Below are the code and all the weights of a small trained network. Each question names an input and a class and asks about switching units off, where a switched-off unit gives its printed mean instead of its output.

import numpy as np


def w(rows, s, z=0):
    codes = np.array(rows[::2]) - 128.0
    scale = np.full(codes.shape[1], s)
    scale[-1] = z or s
    return codes * scale


def norm(h):
    return h / np.sqrt((h * h).mean(-1, keepdims=True) + 1e-5)


def f(y):
    return np.maximum(y, 0)


def log_softmax(a):
    a = a - a.max(-1, keepdims=True)
    return a - np.log(np.exp(a).sum(-1, keepdims=True))


def net(x, mask):
    res = np.array(x, float).reshape(1, 8) / 4 @ E
    u = 0
    for l in range(3):
        y = f(norm(res) @ A[l][:, :-1].T + A[l][:, -1])
        res = res + np.where(mask[u : u + 13], y, B[l][:, -1]) @ B[l][:, :-1]
        u += 13
    return log_softmax(norm(res)[-1] @ U[:, :-1].T + U[:, -1])


A, B = {}, {}
E = w([
[148,103,132,100,229,84],'x0',
[119,180,190,147,192,219],'x1',
[255,155,68,130,141,157],'x2',
[128,128,127,126,127,128],'x3',
[128,128,129,129,130,127],'x4',
[166,56,185,186,116,142],'x5',
[127,124,126,124,129,132],'x6',
[71,120,40,201,176,138],'x7',
],0.0068)
A[0] = w([
[137,107,132,90,246,66,37],'L0N0',
[128,52,159,226,127,138,98],'L0N1',
[139,25,61,110,90,34,52],'L0N2',
[120,189,186,164,216,202,87],'L0N3',
[79,165,106,180,2,185,32],'L0N4',
[39,107,76,215,147,124,60],'L0N5',
[181,74,165,242,100,121,55],'L0N6',
[108,199,61,79,130,82,96],'L0N7',
[153,137,19,207,143,164,102],'L0N8',
[233,136,54,142,134,163,1],'L0N9',
[185,84,174,205,141,117,94],'L0N10',
[84,247,84,91,136,142,88],'L0N11',
[148,171,90,140,51,201,122],'L0N12',
],0.0095,0.0089)
B[0] = w([
[200,21,121,203,193,63,182],'L0N0',
[65,97,80,49,156,156,209],'L0N1',
[103,168,63,213,53,214,211],'L0N2',
[135,131,68,196,25,162,236],'L0N3',
[173,19,90,194,254,38,199],'L0N4',
[82,222,163,74,193,108,225],'L0N5',
[128,71,91,29,144,178,176],'L0N6',
[135,45,117,81,108,215,199],'L0N7',
[119,229,141,62,185,113,255],'L0N8',
[253,197,89,104,127,131,173],'L0N9',
[128,100,70,44,132,156,189],'L0N10',
[131,10,117,63,110,201,214],'L0N11',
[180,78,132,163,188,74,234],'L0N12',
],0.009,0.0047)
A[1] = w([
[178,96,199,73,23,63,104],'L1N0',
[154,121,78,97,122,105,208],'L1N1',
[130,146,181,164,151,225,42],'L1N2',
[148,105,181,158,144,140,4],'L1N3',
[2,122,140,159,165,124,106],'L1N4',
[51,100,177,153,98,97,71],'L1N5',
[193,144,196,113,57,121,26],'L1N6',
[186,208,127,126,129,150,26],'L1N7',
[165,141,149,148,129,97,2],'L1N8',
[148,131,185,48,212,118,86],'L1N9',
[154,113,191,163,177,212,7],'L1N10',
[130,108,183,154,142,121,83],'L1N11',
[176,101,135,89,53,102,167],'L1N12',
],0.0077,0.003)
B[1] = w([
[77,180,115,163,205,197,201],'L1N0',
[132,122,176,181,156,145,254],'L1N1',
[66,128,86,187,83,145,161],'L1N2',
[130,98,110,120,167,133,135],'L1N3',
[254,155,168,80,64,87,239],'L1N4',
[228,122,143,104,102,77,171],'L1N5',
[96,177,151,91,218,134,165],'L1N6',
[187,126,143,93,91,66,171],'L1N7',
[135,159,136,106,132,112,131],'L1N8',
[109,152,118,193,83,185,210],'L1N9',
[67,85,83,169,121,137,159],'L1N10',
[194,138,111,107,148,129,141],'L1N11',
[87,169,141,143,183,176,217],'L1N12',
],0.0082,0.0043)
A[2] = w([
[102,146,71,204,37,132,93],'L2N0',
[161,143,120,152,110,167,164],'L2N1',
[74,209,52,101,150,51,40],'L2N2',
[102,150,236,83,87,2,148],'L2N3',
[188,64,126,217,205,35,8],'L2N4',
[97,54,113,52,105,114,115],'L2N5',
[110,130,109,76,83,119,91],'L2N6',
[45,134,222,160,85,163,223],'L2N7',
[115,131,8,132,167,75,119],'L2N8',
[76,99,201,62,54,95,163],'L2N9',
[163,110,169,95,62,53,34],'L2N10',
[128,148,204,145,153,178,81],'L2N11',
[173,158,108,186,209,177,251],'L2N12',
],0.0076,0.0029)
B[2] = w([
[141,205,115,225,49,124,156],'L2N0',
[94,108,108,130,106,40,169],'L2N1',
[71,180,238,98,101,165,156],'L2N2',
[255,189,64,143,174,98,154],'L2N3',
[86,69,233,218,133,89,181],'L2N4',
[209,144,108,93,150,170,162],'L2N5',
[181,128,149,120,103,165,140],'L2N6',
[165,137,72,83,145,21,162],'L2N7',
[73,100,254,149,84,129,187],'L2N8',
[233,116,63,105,170,123,153],'L2N9',
[175,180,105,155,162,107,142],'L2N10',
[68,148,95,98,141,94,151],'L2N11',
[52,125,195,122,66,38,254],'L2N12',
],0.0065,0.0086)
U = w([
[116,30,66,26,127,216,137],'0',
[119,63,163,189,146,63,254],'1',
[236,209,101,104,113,88,119],'2',
[34,242,166,95,150,124,79],'3',
[92,159,66,201,3,142,37],'4',
],0.015,0.0024)

Each question gives the input, the list of numbers given to net, and the class t.
The units are the neurons (one row each of A and B). Each row of codes is followed by its name. A weight is (code - 128) times the scale printed after its matrix; where a second scale follows, it is the last column's (A, B and U).
mask holds one flag per neuron, layer by layer. A switched-off neuron (its flag False) gives its mean, the last column of its row in B, instead of its output. The means were averaged over made-up inputs and are rounded, as every weight is.
A unit's drop is (log p(t) with every unit on - log p(t) with that unit switched off) / (log p(t) with every unit on - log p(t) with every unit switched off).
The circuit of an input: a set's keep is (log p(t) with only the set's units on - log p(t) with every unit switched off) / (log p(t) with every unit on - log p(t) with every unit switched off). Starting from the 12 units with the biggest drops (on a tie, the unit counted first), units are removed one at a time, each time the one whose removal leaves the highest keep (on an exact tie, the one counted first), for as long as the keep stays at least 0.8.
circuit, biggest first: the units of the circuit, biggest drop first
unit that matters most: the unit with the biggest drop
k most important neurons: the k neurons with the biggest drops, biggest first
top k neurons in layer l: the k neurons of layer l with the biggest drops, biggest first
input [-7,7,7,0,3,-4,4,8], class 3: top 3 neurons in layer 0	[L0N8; L0N2; L0N0]
input [1,3,1,-2,0,5,7,6], class 3: circuit, biggest first	[L0N8]
input [-7,5,-2,8,-3,-4,2,-6], class 1: circuit, biggest first	[L0N4; L0N12]
input [5,0,5,3,5,-5,-8,5], class 0: 2 most important neurons	[L0N7; L0N11]
input [-5,-8,-6,3,-1,3,1,-3], class 4: top 2 neurons in layer 0	[L0N2; L0N5]
input [-8,8,3,-8,6,-2,7,-7], class 1: top 2 neurons in layer 2	[L2N12; L2N1]
input [2,-6,-6,8,-4,7,-3,2], class 0: 3 most important neurons	[L0N1; L0N6; L0N3]
input [8,-8,8,-4,-3,7,-5,-6], class 1: circuit, biggest first	[L1N4; L2N4]
input [-2,-8,0,-4,7,-2,-1,-7], class 4: 4 most important neurons	[L0N2; L0N8; L0N5; L2N0]
input [4,4,2,-8,-7,-2,3,-4], class 1: top 2 neurons in layer 0	[L0N2; L0N0]
input [-4,7,-6,7,-8,0,-8,-5], class 4: 4 most important neurons	[L0N3; L1N2; L0N5; L0N8]
input [4,8,-8,6,-3,8,-7,8], class 0: 3 most important neurons	[L0N1; L0N2; L0N8]
input [4,1,4,-2,-2,6,2,6], class 0: 2 most important neurons	[L0N6; L0N10]
input [4,-8,-3,-4,-3,-4,4,-5], class 4: unit that matters most	L0N2
input [2,-4,-8,0,0,7,3,-7], class 2: top 2 neurons in layer 0	[L0N11; L0N7]
input [-1,3,-7,-3,-6,6,2,2], class 2: top 2 neurons in layer 0	[L0N11; L0N7]
input [-6,8,7,-6,3,2,-3,2], class 4: top 4 neurons in layer 1	[L1N4; L1N2; L1N10; L1N5]
input [-8,2,-1,0,3,8,5,5], class 0: 2 most important neurons	[L0N6; L0N1]
input [7,-2,-8,0,6,7,-7,6], class 2: 4 most important neurons	[L1N4; L0N4; L0N5; L0N12]
input [-3,-5,-3,-1,0,-6,-8,7], class 3: unit that matters most	L0N5
